Below is a small trained network, with its code and all its weights. Each question gives an input and a class and asks what happens when units are switched off, that is, made to give their printed mean instead of their output.

import numpy as np


def w(rows, s, z=0):
    codes = np.array(rows[::2]) - 128.0
    scale = np.full(codes.shape[1], s)
    scale[-1] = z or s
    return codes * scale


def norm(h):
    return h / np.sqrt((h * h).mean(-1, keepdims=True) + 1e-5)


def f(y):
    return y / 2 * (1 + np.tanh(0.7978845608 * (y + 0.044715 * y**3)))


def log_softmax(a):
    a = a - a.max(-1, keepdims=True)
    return a - np.log(np.exp(a).sum(-1, keepdims=True))


def net(x, mask):
    res = np.array(x, float).reshape(1, 6) / 4 @ E
    u = 0
    for l in range(2):
        y = f(norm(res) @ A[l][:, :-1].T + A[l][:, -1])
        res = res + np.where(mask[u : u + 3], y, B[l][:, -1]) @ B[l][:, :-1]
        u += 3
    return log_softmax(norm(res)[-1] @ U[:, :-1].T + U[:, -1])


A, B = {}, {}
E = w([
[120,130,125,127,124,126],'x0',
[163,83,184,141,61,152],'x1',
[133,131,131,129,128,132],'x2',
[103,181,57,111,38,178],'x3',
[100,92,126,157,162,210],'x4',
[232,89,73,249,131,108],'x5',
],0.002)
A[0] = w([
[82,186,73,128,210,120,30],'0.n0',
[146,23,218,115,7,165,90],'0.n1',
[64,34,113,169,177,254,9],'0.n2',
],0.0041,0.0014)
B[0] = w([
[116,205,201,255,181,143,154],'0.n0',
[66,220,101,194,226,95,252],'0.n1',
[234,153,227,98,68,137,193],'0.n2',
],0.006,0.0016)
A[1] = w([
[170,175,107,68,106,2,32],'1.n0',
[101,130,80,145,54,193,129],'1.n1',
[155,71,199,111,197,88,11],'1.n2',
],0.0056,0.0013)
B[1] = w([
[197,101,234,142,127,232,234],'1.n0',
[103,11,120,98,155,70,224],'1.n1',
[44,116,2,66,19,139,250],'1.n2',
],0.0045,0.0012)
U = w([
[130,137,119,125,134,115,254],'0',
[69,236,141,245,183,99,66],'1',
[209,126,254,100,56,165,77],'2',
[55,53,35,74,58,99,40],'3',
],0.008,0.0057)

Each question gives the input, the list of numbers given to net, and the class t.
The units are the neurons (one row each of A and B). Each row of codes is followed by its name. A weight is (code - 128) times the scale printed after its matrix; where a second scale follows, it is the last column's (A, B and U).
mask holds one flag per neuron, layer by layer. A switched-off neuron (its flag False) gives its mean, the last column of its row in B, instead of its output. The means were averaged over made-up inputs and are rounded, as every weight is.
A unit's drop is (log p(t) with every unit on - log p(t) with that unit switched off) / (log p(t) with every unit on - log p(t) with every unit switched off).
The circuit of an input: a set's keep is (log p(t) with only the set's units on - log p(t) with every unit switched off) / (log p(t) with every unit on - log p(t) with every unit switched off). Starting from all 6 units, units are removed one at a time, each time the one whose removal leaves the highest keep (on an exact tie, the one counted first), for as long as the keep stays at least 0.8.
circuit, biggest first: the units of the circuit, biggest drop first
top k neurons: the k neurons with the biggest drops, biggest first
k most important neurons of layer l: the k neurons of layer l with the biggest drops, biggest first
input [0,3,5,-5,-4,1], class 3: 2 most important neurons of layer 0	[0.n2; 0.n0]
input [2,-1,-1,-1,6,-2], class 2: circuit, biggest first	[0.n2]
input [2,7,-1,6,-5,2], class 1: top 3 neurons	[0.n1; 0.n2; 1.n2]
input [4,-1,1,-8,-3,5], class 3: circuit, biggest first	[1.n2; 0.n1]
input [0,4,-7,7,-3,6], class 3: circuit, biggest first	[1.n1; 0.n0]
input [0,-6,0,-7,7,0], class 2: top 2 neurons	[0.n2; 0.n1]
input [-4,-4,-4,1,-6,-2], class 2: top 2 neurons	[0.n1; 1.n0]
input [-6,4,-1,8,-5,-1], class 3: top 2 neurons	[0.n2; 1.n1]
input [-6,5,1,-6,-5,-5], class 3: top 3 neurons	[1.n2; 0.n0; 0.n2]
input [5,-3,7,5,-2,-2], class 3: circuit, biggest first	[0.n1; 1.n1]
input [-2,-4,-4,-2,8,-5], class 2: 2 most important neurons of layer 0	[0.n2; 0.n1]
input [-2,-6,0,-7,-5,0], class 3: top 2 neurons	[1.n2; 0.n1]
input [0,-1,7,-8,-7,3], class 3: top 2 neurons	[1.n2; 0.n2]
input [-4,-1,-5,3,7,-6], class 2: 2 most important neurons of layer 0	[0.n2; 0.n1]
input [-8,5,-5,-7,2,3], class 3: top 2 neurons	[1.n2; 0.n0]
input [8,7,-4,-4,-3,-6], class 1: 2 most important neurons of layer 0	[0.n1; 0.n2]
input [1,8,-6,6,-3,-6], class 1: top 2 neurons	[0.n1; 1.n2]
input [5,2,-1,1,4,-2], class 2: top neuron	[0.n2]
input [-4,-3,-6,-7,2,-6], class 3: top 3 neurons	[1.n2; 0.n1; 1.n0]
input [1,2,8,8,4,5], class 3: most important neuron of layer 1	[1.n1]
input [8,-1,3,3,-5,-4], class 2: 2 most important neurons of layer 1	[1.n0; 1.n2]
